Below is a small trained network, with its code and all its weights. Each question gives an input and a class and asks what happens when units are switched off, that is, made to give their printed mean instead of their output.

import numpy as np


def w(rows, s, z=0):
    codes = np.array(rows[::2]) - 128.0
    scale = np.full(codes.shape[1], s)
    scale[-1] = z or s
    return codes * scale


def norm(h):
    return h / np.sqrt((h * h).mean(-1, keepdims=True) + 1e-5)


def f(y):
    return np.maximum(y, 0)


def log_softmax(a):
    a = a - a.max(-1, keepdims=True)
    return a - np.log(np.exp(a).sum(-1, keepdims=True))


def net(x, mask):
    res = np.array(x, float).reshape(1, 7) / 4 @ E
    u = 0
    for l in range(4):
        y = f(norm(res) @ A[l][:, :-1].T + A[l][:, -1])
        res = res + np.where(mask[u : u + 3], y, B[l][:, -1]) @ B[l][:, :-1]
        u += 3
    return log_softmax(norm(res)[-1] @ U[:, :-1].T + U[:, -1])


A, B = {}, {}
E = w([
[127,133,121,129,145,128,132,121,129],'x0',
[39,168,96,139,231,82,77,186,188],'x1',
[164,220,119,142,92,202,96,174,155],'x2',
[169,158,206,191,106,65,163,147,202],'x3',
[81,123,160,161,165,153,250,252,5],'x4',
[78,130,169,213,115,118,67,103,75],'x5',
[233,142,164,110,189,92,82,148,88],'x6',
],0.0031)
A[0] = w([
[224,119,144,109,159,103,67,143,61,246],'0.n1',
[72,179,186,217,149,131,76,80,77,8],'0.n2',
[152,254,146,120,71,254,72,200,144,29],'0.n3',
],0.0048,0.0014)
B[0] = w([
[88,68,135,180,108,206,120,170,180,252],'0.n1',
[212,97,61,2,14,84,149,219,97,198],'0.n2',
[65,23,154,111,169,50,157,86,114,244],'0.n3',
],0.0074,0.0035)
A[1] = w([
[155,164,214,130,143,37,209,120,178,132],'1.n1',
[199,201,213,245,43,30,159,175,191,96],'1.n2',
[146,147,153,4,216,161,230,154,236,2],'1.n3',
],0.004,0.0023)
B[1] = w([
[48,68,129,104,156,151,104,102,49,237],'1.n1',
[32,141,76,51,141,220,92,153,134,254],'1.n2',
[209,137,87,70,3,97,101,192,75,202],'1.n3',
],0.0071,0.0024)
A[2] = w([
[175,107,167,179,137,172,254,187,58,77],'2.n1',
[199,113,149,164,129,147,92,10,200,254],'2.n2',
[90,195,62,80,198,47,49,158,87,64],'2.n3',
],0.0043,0.00077)
B[2] = w([
[15,248,131,82,132,59,44,177,170,254],'2.n1',
[93,233,167,181,194,87,168,167,57,195],'2.n2',
[170,127,253,116,85,225,174,119,76,208],'2.n3',
],0.0062,0.0034)
A[3] = w([
[50,101,228,73,122,115,118,223,136,247],'3.n1',
[45,125,12,194,29,121,198,98,177,143],'3.n2',
[166,170,126,117,108,84,3,28,217,104],'3.n3',
],0.0041,0.0016)
B[3] = w([
[221,149,106,168,143,115,140,2,174,255],'3.n1',
[253,116,153,223,191,165,98,175,171,155],'3.n2',
[33,227,126,77,135,61,203,233,58,147],'3.n3',
],0.006,0.009)
U = w([
[30,205,146,114,154,72,151,176,102,149],'0',
[152,93,110,78,2,85,128,198,124,144],'1',
[108,64,140,133,183,58,152,61,127,132],'2',
[163,162,160,138,123,172,151,82,126,212],'3',
[140,135,130,135,135,141,143,89,141,194],'4',
[52,89,110,80,149,213,113,123,121,19],'5',
[155,110,121,221,171,156,118,183,197,5],'6',
],0.0096,0.0019)

Each question gives the input, the list of numbers given to net, and the class t.
The units are the neurons (one row each of A and B). Each row of codes is followed by its name. A weight is (code - 128) times the scale printed after its matrix; where a second scale follows, it is the last column's (A, B and U).
mask holds one flag per neuron, layer by layer. A switched-off neuron (its flag False) gives its mean, the last column of its row in B, instead of its output. The means were averaged over made-up inputs and are rounded, as every weight is.
A unit's drop is (log p(t) with every unit on - log p(t) with that unit switched off) / (log p(t) with every unit on - log p(t) with every unit switched off).
The circuit of an input: a set's keep is (log p(t) with only the set's units on - log p(t) with every unit switched off) / (log p(t) with every unit on - log p(t) with every unit switched off). Starting from all 12 units, units are removed one at a time, each time the one whose removal leaves the highest keep (on an exact tie, the one counted first), for as long as the keep stays at least 0.8.
circuit, biggest first: the units of the circuit, biggest drop first
unit that matters most: the unit with the biggest drop
top k neurons in layer l: the k neurons of layer l with the biggest drops, biggest first
drop when u is switched off: that unit's drop, to one decimal
input [4,0,-1,3,-5,6,-8], class 6: unit that matters most => 3.n2
input [0,4,-2,-3,5,-3,6], class 6: circuit, biggest first => 0.n1, 0.n3
input [6,6,-5,8,-8,7,-8], class 0: top 2 neurons in layer 0 => 0.n1, 0.n3
input [-3,5,-5,-1,-4,-7,-7], class 1: circuit, biggest first => 1.n3, 0.n3
input [5,-7,0,2,-7,4,2], class 0: circuit, biggest first => 3.n1, 3.n3
input [0,8,4,-1,7,1,0], class 3: circuit, biggest first => 2.n3, 3.n1, 0.n1
input [4,1,-4,-5,1,6,-8], class 6: circuit, biggest first => 3.n2, 1.n1
input [3,-6,2,8,-3,-2,7], class 5: circuit, biggest first => 1.n2, 1.n1
input [0,0,-4,-5,-8,-8,-4], class 0: top 2 neurons in layer 1 => 1.n2, 1.n1
input [0,0,-4,1,5,-5,-8], class 6: top 2 neurons in layer 3 => 3.n2, 3.n3
input [1,-1,-2,-5,-6,7,7], class 1: top 2 neurons in layer 2 => 2.n1, 2.n3
input [1,-6,-1,7,4,-1,-7], class 5: top 2 neurons in layer 0 => 0.n1, 0.n3
input [3,6,-1,-5,4,3,8], class 6: top 2 neurons in layer 0 => 0.n1, 0.n3
input [1,-5,-5,-3,-1,-7,-1], class 1: unit that matters most => 3.n1
input [7,-3,6,-2,2,-2,8], class 6: top 2 neurons in layer 0 => 0.n1, 0.n2
input [6,7,-4,8,-1,8,-1], class 1: top 2 neurons in layer 0 => 0.n2, 0.n3
input [-8,5,4,5,5,1,2], class 4: top 2 neurons in layer 3 => 3.n1, 3.n3
input [0,8,-5,8,3,-3,-6], class 3: top 2 neurons in layer 0 => 0.n3, 0.n1
input [3,6,1,-6,-3,4,8], class 6: top 2 neurons in layer 1 => 1.n2, 1.n1
input [-2,2,-2,-5,1,-6,5], class 1: top 2 neurons in layer 3 => 3.n2, 3.n1
input [2,8,2,-1,-4,-2,5], class 3: circuit, biggest first => 2.n3
input [5,1,-2,6,-6,1,-5], class 0: drop when 3.n3 is switched off => 1.1
input [-6,-1,4,-1,-8,0,-8], class 0: drop when 3.n1 is switched off => 0.3
